Below is a small trained network, with its code and all its weights. Each question gives an input and a class and asks what happens when units are switched off, that is, made to give their printed mean instead of their output.

import numpy as np


def w(rows, s, z=0):
    codes = np.array(rows[::2]) - 128.0
    scale = np.full(codes.shape[1], s)
    scale[-1] = z or s
    return codes * scale


def norm(h):
    return h / np.sqrt((h * h).mean(-1, keepdims=True) + 1e-5)


def f(y):
    return np.maximum(y, 0)


def log_softmax(a):
    a = a - a.max(-1, keepdims=True)
    return a - np.log(np.exp(a).sum(-1, keepdims=True))


def net(x, mask):
    res = np.array(x, float).reshape(1, 6) / 4 @ E
    u = 0
    for l in range(4):
        y = f(norm(res) @ A[l][:, :-1].T + A[l][:, -1])
        res = res + np.where(mask[u : u + 8], y, B[l][:, -1]) @ B[l][:, :-1]
        u += 8
    return log_softmax(norm(res)[-1] @ U[:, :-1].T + U[:, -1])


A, B = {}, {}
E = w([
[165,185,128,184,136,153,127,153,131,195,177],'x0',
[17,142,87,103,168,125,29,244,187,93,113],'x1',
[131,229,121,1,87,219,125,38,74,185,202],'x2',
[122,147,242,73,92,131,115,126,123,185,109],'x3',
[56,194,4,202,130,142,219,135,105,175,119],'x4',
[57,43,189,99,187,202,135,51,206,97,157],'x5',
],0.0057)
A[0] = w([
[172,103,106,171,143,104,116,139,129,69,124,162],'L0N0',
[102,66,89,173,187,157,66,164,202,26,169,196],'L0N1',
[139,122,169,49,152,150,50,139,185,84,151,147],'L0N2',
[137,137,81,138,146,150,158,49,120,112,148,250],'L0N3',
[212,90,249,185,142,121,95,164,169,158,141,102],'L0N4',
[103,99,84,208,125,69,119,251,130,71,97,57],'L0N5',
[43,127,165,80,134,181,126,74,148,157,158,115],'L0N6',
[121,208,35,108,118,158,113,132,110,189,166,69],'L0N7',
],0.013,0.0021)
B[0] = w([
[109,92,169,150,96,158,168,161,100,220,95,185],'L0N0',
[83,125,95,87,177,85,167,175,249,130,59,245],'L0N1',
[139,57,145,72,177,181,63,183,54,126,178,209],'L0N2',
[143,52,134,174,74,123,175,88,160,117,107,182],'L0N3',
[214,210,108,210,174,152,157,88,179,115,132,212],'L0N4',
[73,91,119,169,137,73,59,142,163,59,54,250],'L0N5',
[67,109,227,106,177,152,132,147,197,158,118,190],'L0N6',
[206,198,150,188,189,140,124,122,139,136,126,200],'L0N7',
],0.012,0.015)
A[1] = w([
[203,100,95,191,215,145,111,107,139,142,133,117],'L1N0',
[81,191,94,236,96,65,122,173,30,88,93,39],'L1N1',
[209,99,56,131,219,93,61,198,134,26,73,118],'L1N2',
[126,228,139,150,99,110,61,235,106,163,100,140],'L1N3',
[105,143,28,174,186,121,101,157,217,40,106,7],'L1N4',
[222,134,152,205,162,176,73,105,74,91,207,97],'L1N5',
[193,241,106,164,158,167,186,122,58,127,139,116],'L1N6',
[73,132,87,29,102,96,17,255,59,97,206,84],'L1N7',
],0.01,0.0011)
B[1] = w([
[197,153,188,126,105,97,124,154,113,78,61,217],'L1N0',
[148,115,179,165,180,157,77,122,175,148,64,174],'L1N1',
[32,116,150,199,124,107,145,29,174,209,125,249],'L1N2',
[188,194,129,130,102,29,61,154,71,184,102,164],'L1N3',
[104,122,133,145,148,90,136,199,148,128,16,248],'L1N4',
[156,157,99,76,62,179,188,124,150,37,131,202],'L1N5',
[114,86,154,98,124,197,57,117,130,36,207,195],'L1N6',
[87,69,80,71,139,179,83,1,26,208,189,153],'L1N7',
],0.0095,0.014)
A[2] = w([
[184,133,117,190,179,57,105,176,102,116,139,17],'L2N0',
[171,76,115,186,75,119,175,107,112,101,134,109],'L2N1',
[143,169,140,192,150,149,126,96,127,206,188,52],'L2N2',
[133,105,61,188,75,75,167,145,35,146,118,119],'L2N3',
[143,254,106,130,159,158,124,172,129,146,198,63],'L2N4',
[216,147,187,143,143,130,159,138,94,137,134,168],'L2N5',
[116,145,75,151,96,98,86,61,43,154,152,3],'L2N6',
[132,85,99,101,191,105,125,184,174,132,95,138],'L2N7',
],0.015,0.0012)
B[2] = w([
[115,88,201,138,151,158,116,109,173,137,112,176],'L2N0',
[169,102,170,55,93,122,122,102,110,158,176,177],'L2N1',
[161,174,111,134,158,109,141,184,110,98,88,149],'L2N2',
[178,124,164,12,28,164,150,255,178,204,68,137],'L2N3',
[192,99,100,116,63,88,121,37,133,76,168,164],'L2N4',
[143,203,81,132,103,146,115,107,112,52,108,213],'L2N5',
[132,115,12,174,85,126,82,62,53,149,20,134],'L2N6',
[111,227,193,155,98,147,166,134,70,168,156,252],'L2N7',
],0.012,0.014)
A[3] = w([
[152,104,173,105,138,123,154,86,129,135,169,91],'L3N0',
[42,125,4,176,112,97,173,113,185,39,164,34],'L3N1',
[67,214,148,89,125,88,111,166,132,147,161,109],'L3N2',
[131,110,122,197,174,66,156,174,164,109,124,80],'L3N3',
[76,168,120,57,119,55,144,127,159,60,131,96],'L3N4',
[113,119,93,94,75,63,161,182,138,115,102,10],'L3N5',
[99,182,152,154,179,177,216,99,176,136,164,33],'L3N6',
[130,79,91,147,122,138,208,115,95,135,140,144],'L3N7',
],0.016,0.0011)
B[3] = w([
[100,213,68,155,178,144,138,167,129,85,165,179],'L3N0',
[210,185,6,170,244,123,217,139,123,137,119,157],'L3N1',
[112,146,180,137,88,178,128,134,82,85,147,173],'L3N2',
[110,214,158,129,121,123,126,148,165,145,123,255],'L3N3',
[172,66,55,227,152,161,116,107,63,151,104,162],'L3N4',
[172,204,123,126,129,118,151,132,122,206,175,166],'L3N5',
[118,109,88,161,96,50,53,140,102,138,62,220],'L3N6',
[151,103,169,150,96,132,75,102,182,122,169,137],'L3N7',
],0.014,0.012)
U = w([
[114,127,3,129,169,87,240,150,146,140,139,25],'0',
[97,166,176,195,149,96,120,162,190,134,27,220],'1',
[226,172,146,129,94,174,105,83,118,19,135,203],'2',
[90,26,124,154,96,107,175,78,178,107,198,14],'3',
[114,72,53,92,100,126,82,73,36,148,133,80],'4',
[122,61,123,112,119,68,144,160,82,96,186,3],'5',
[162,77,137,73,40,126,205,153,134,194,160,63],'6',
[38,86,177,52,198,188,87,167,90,133,181,158],'7',
],0.011,0.0036)

Each question gives the input, the list of numbers given to net, and the class t.
The units are the neurons (one row each of A and B). Each row of codes is followed by its name. A weight is (code - 128) times the scale printed after its matrix; where a second scale follows, it is the last column's (A, B and U).
mask holds one flag per neuron, layer by layer. A switched-off neuron (its flag False) gives its mean, the last column of its row in B, instead of its output. The means were averaged over made-up inputs and are rounded, as every weight is.
A unit's drop is (log p(t) with every unit on - log p(t) with that unit switched off) / (log p(t) with every unit on - log p(t) with every unit switched off).
The circuit of an input: a set's keep is (log p(t) with only the set's units on - log p(t) with every unit switched off) / (log p(t) with every unit on - log p(t) with every unit switched off). Starting from the 12 units with the biggest drops (on a tie, the unit counted first), units are removed one at a time, each time the one whose removal leaves the highest keep (on an exact tie, the one counted first), for as long as the keep stays at least 0.8.
units of the circuit, in order: the units of the circuit, biggest drop first
most important unit: the unit with the biggest drop
k most important neurons: the k neurons with the biggest drops, biggest first
k most important neurons of layer l: the k neurons of layer l with the biggest drops, biggest first
drop when u is switched off: that unit's drop, to one decimal
input [7,6,7,-8,-8,-1], class 7: 3 most important neurons : [L0N2, L0N4, L1N7]
input [4,-6,-2,1,-1,8], class 2: units of the circuit, in order : [L0N1, L0N5, L1N4]
input [0,8,7,8,-2,-8], class 4: units of the circuit, in order : [L0N4, L1N7, L0N2]
input [-5,2,8,3,-7,-4], class 4: units of the circuit, in order : [L1N7, L0N1, L0N4]
input [7,8,2,8,8,3], class 2: units of the circuit, in order : [L0N5, L0N1, L2N4, L1N2]
input [-4,1,4,-2,-7,5], class 7: units of the circuit, in order : [L0N2]
input [-3,-1,5,-5,1,-2], class 2: units of the circuit, in order : [L0N1, L0N5]
input [-8,-8,7,-1,-2,-1], class 2: units of the circuit, in order : [L0N1, L0N5]
input [-7,-7,3,0,2,-2], class 6: 4 most important neurons : [L0N3, L0N4, L2N3, L0N7]
input [-2,-1,7,2,2,-3], class 2: 2 most important neurons : [L0N7, L0N1]
input [-3,-5,8,-4,-6,5], class 7: 3 most important neurons : [L0N4, L0N6, L0N7]
input [8,4,7,-8,-7,6], class 7: 2 most important neurons : [L0N2, L0N4]
input [-7,-7,-5,2,-7,2], class 2: 2 most important neurons : [L0N5, L0N1]
input [-1,-2,8,-3,1,-2], class 2: most important unit : L0N1
input [-2,-3,1,5,1,-8], class 2: 2 most important neurons of layer 0 : [L0N5, L0N1]
input [-1,-8,1,-8,0,5], class 6: 3 most important neurons of layer 0 : [L0N3, L0N4, L0N7]
input [-5,8,4,-6,-4,0], class 7: drop when L0N4 is switched off : 0.1
input [-4,1,2,4,-3,5], class 7: drop when L0N2 is switched off : 0.1
input [-5,6,3,-4,-1,6], class 7: drop when L0N2 is switched off : 0.6
input [-4,0,2,-4,-3,0], class 7: drop when L0N4 is switched off : 0.3
input [-4,6,3,-5,-1,7], class 7: most important unit : L0N2
